Here is a tiny trained network, its code and every weight. The questions are about switching its units off for an input and a class, where a switched-off unit gives its printed mean instead of its output.

import numpy as np


def w(rows, s, z=0):
    codes = np.array(rows[::2]) - 128.0
    scale = np.full(codes.shape[1], s)
    scale[-1] = z or s
    return codes * scale


def norm(h):
    return h / np.sqrt((h * h).mean(-1, keepdims=True) + 1e-5)


def f(y):
    return np.maximum(y, 0)


def log_softmax(a):
    a = a - a.max(-1, keepdims=True)
    return a - np.log(np.exp(a).sum(-1, keepdims=True))


def net(x, mask):
    res = np.array(x, float).reshape(1, 8) / 4 @ E
    u = 0
    for l in range(4):
        y = f(norm(res) @ A[l][:, :-1].T + A[l][:, -1])
        res = res + np.where(mask[u : u + 4], y, B[l][:, -1]) @ B[l][:, :-1]
        u += 4
    return log_softmax(norm(res)[-1] @ U[:, :-1].T + U[:, -1])


A, B = {}, {}
E = w([
[219,86,70,134,65,162,6,210],'x0',
[124,130,128,129,125,131,128,131],'x1',
[116,146,123,122,125,136,124,138],'x2',
[166,113,120,96,226,194,144,147],'x3',
[112,143,121,124,120,142,128,138],'x4',
[103,150,33,246,201,120,107,120],'x5',
[174,198,139,118,131,136,75,41],'x6',
[118,135,119,124,119,133,130,131],'x7',
],0.0019)
A[0] = w([
[49,149,196,179,78,4,41,155,12],'L0N1',
[104,123,101,171,147,104,80,156,121],'L0N2',
[139,160,120,124,111,165,83,24,2],'L0N3',
[52,65,148,133,147,96,113,190,13],'L0N4',
],0.0036,0.003)
B[0] = w([
[175,118,34,104,90,218,223,56,246],'L0N1',
[89,132,115,121,128,102,91,111,246],'L0N2',
[212,237,142,143,159,58,191,226,174],'L0N3',
[194,254,143,146,146,36,179,191,166],'L0N4',
],0.0056,0.0013)
A[1] = w([
[162,99,109,73,109,133,62,182,123],'L1N1',
[150,94,72,127,101,120,47,148,5],'L1N2',
[157,102,116,87,254,211,128,162,52],'L1N3',
[52,135,190,133,161,90,148,122,40],'L1N4',
],0.004,0.0027)
B[1] = w([
[79,157,216,222,115,165,146,116,252],'L1N1',
[117,117,243,252,53,219,107,176,196],'L1N2',
[169,132,18,67,23,156,192,59,205],'L1N3',
[133,142,186,239,142,184,124,94,178],'L1N4',
],0.0038,0.0023)
A[2] = w([
[120,104,254,27,68,129,130,128,4],'L2N1',
[51,128,160,135,162,142,174,53,32],'L2N2',
[84,61,109,151,119,111,199,224,28],'L2N3',
[70,141,58,187,181,105,84,76,45],'L2N4',
],0.0041,0.0018)
B[2] = w([
[59,83,66,87,231,33,96,110,250],'L2N1',
[163,117,181,203,78,192,99,167,236],'L2N2',
[216,233,134,102,168,51,140,98,200],'L2N3',
[61,81,144,3,149,86,108,155,219],'L2N4',
],0.0047,0.0021)
A[3] = w([
[6,66,26,120,196,80,42,144,2],'L3N1',
[230,254,133,107,149,50,114,160,19],'L3N2',
[143,82,13,104,37,131,196,43,99],'L3N3',
[62,106,207,192,138,192,204,38,140],'L3N4',
],0.0041,0.00053)
B[3] = w([
[82,69,205,15,164,61,133,53,220],'L3N1',
[143,171,140,209,235,46,254,227,216],'L3N2',
[163,166,9,59,95,246,188,49,239],'L3N3',
[166,99,105,181,46,184,38,187,251],'L3N4',
],0.0053,0.0032)
U = w([
[142,67,233,244,19,235,16,200,219],'0',
[170,171,1,36,51,240,230,16,45],'1',
[13,28,228,15,215,10,67,40,206],'2',
[222,246,175,213,224,15,237,234,3],'3',
],0.0073,0.0022)

Each question gives the input, the list of numbers given to net, and the class t.
The units are the neurons (one row each of A and B). Each row of codes is followed by its name. A weight is (code - 128) times the scale printed after its matrix; where a second scale follows, it is the last column's (A, B and U).
mask holds one flag per neuron, layer by layer. A switched-off neuron (its flag False) gives its mean, the last column of its row in B, instead of its output. The means were averaged over made-up inputs and are rounded, as every weight is.
A unit's drop is (log p(t) with every unit on - log p(t) with that unit switched off) / (log p(t) with every unit on - log p(t) with every unit switched off).
The circuit of an input: a set's keep is (log p(t) with only the set's units on - log p(t) with every unit switched off) / (log p(t) with every unit on - log p(t) with every unit switched off). Starting from the 12 units with the biggest drops (on a tie, the unit counted first), units are removed one at a time, each time the one whose removal leaves the highest keep (on an exact tie, the one counted first), for as long as the keep stays at least 0.8.
circuit, biggest first: the units of the circuit, biggest drop first
unit that matters most: the unit with the biggest drop
top k neurons: the k neurons with the biggest drops, biggest first
k most important neurons of layer l: the k neurons of layer l with the biggest drops, biggest first
drop of u: that unit's drop, to one decimal
input [-6,0,7,-8,2,6,-7,-8], class 1: 2 most important neurons of layer 1	[L1N1, L1N2]
input [-2,-6,-1,-8,8,7,-6,-8], class 1: circuit, biggest first	[L0N1]
input [-6,1,1,-1,-8,-6,7,5], class 3: top 4 neurons	[L0N3, L1N1, L3N1, L2N4]
input [-1,-2,-4,6,5,0,7,0], class 3: top 2 neurons	[L0N3, L3N2]
input [-2,-8,-1,-4,1,-2,-5,1], class 3: top 4 neurons	[L2N3, L0N4, L3N2, L1N3]
input [-8,-1,5,-2,5,6,-7,5], class 0: circuit, biggest first	[L2N2, L3N4]
input [-8,7,0,-2,-2,7,-6,6], class 0: top 2 neurons	[L2N2, L1N4]
input [4,8,-7,5,-4,-7,6,-7], class 2: top 2 neurons	[L0N1, L2N1]
input [-3,0,4,-3,-4,-7,8,-5], class 3: top 2 neurons	[L0N3, L3N2]
input [-8,-3,-8,8,2,-4,4,4], class 0: top 3 neurons	[L2N2, L3N4, L0N1]
input [-7,3,-2,-7,2,-2,7,2], class 0: top 3 neurons	[L3N4, L2N2, L1N3]
input [1,8,3,-6,0,-7,3,7], class 2: 3 most important neurons of layer 2	[L2N1, L2N2, L2N3]
input [3,4,2,-5,-6,-2,8,8], class 3: top 2 neurons	[L0N3, L3N2]
input [-3,3,-1,0,2,-3,-3,-6], class 0: unit that matters most	L1N4
input [-8,5,-1,8,5,6,-5,0], class 0: top 4 neurons	[L2N2, L3N4, L0N1, L1N4]
input [0,4,6,-3,-5,-5,0,3], class 2: top 2 neurons	[L2N1, L1N3]
input [-7,7,-8,1,-7,-7,0,-5], class 0: top 3 neurons	[L2N2, L1N4, L3N4]
input [5,-3,-1,2,2,-6,1,4], class 2: 2 most important neurons of layer 2	[L2N1, L2N2]
input [4,8,3,5,7,7,-5,3], class 2: 2 most important neurons of layer 0	[L0N2, L0N1]
input [1,4,6,2,7,-7,-1,6], class 2: circuit, biggest first	[L2N1]
input [-8,5,-4,2,-1,8,7,4], class 0: 2 most important neurons of layer 2	[L2N2, L2N1]
input [-6,3,-1,-8,-8,7,-4,0], class 1: 2 most important neurons of layer 2	[L2N1, L2N4]
input [-7,-7,7,7,0,6,-5,1], class 0: 2 most important neurons of layer 2	[L2N2, L2N1]
input [3,0,7,-8,-2,-5,-1,0], class 1: drop of L0N1	4.7
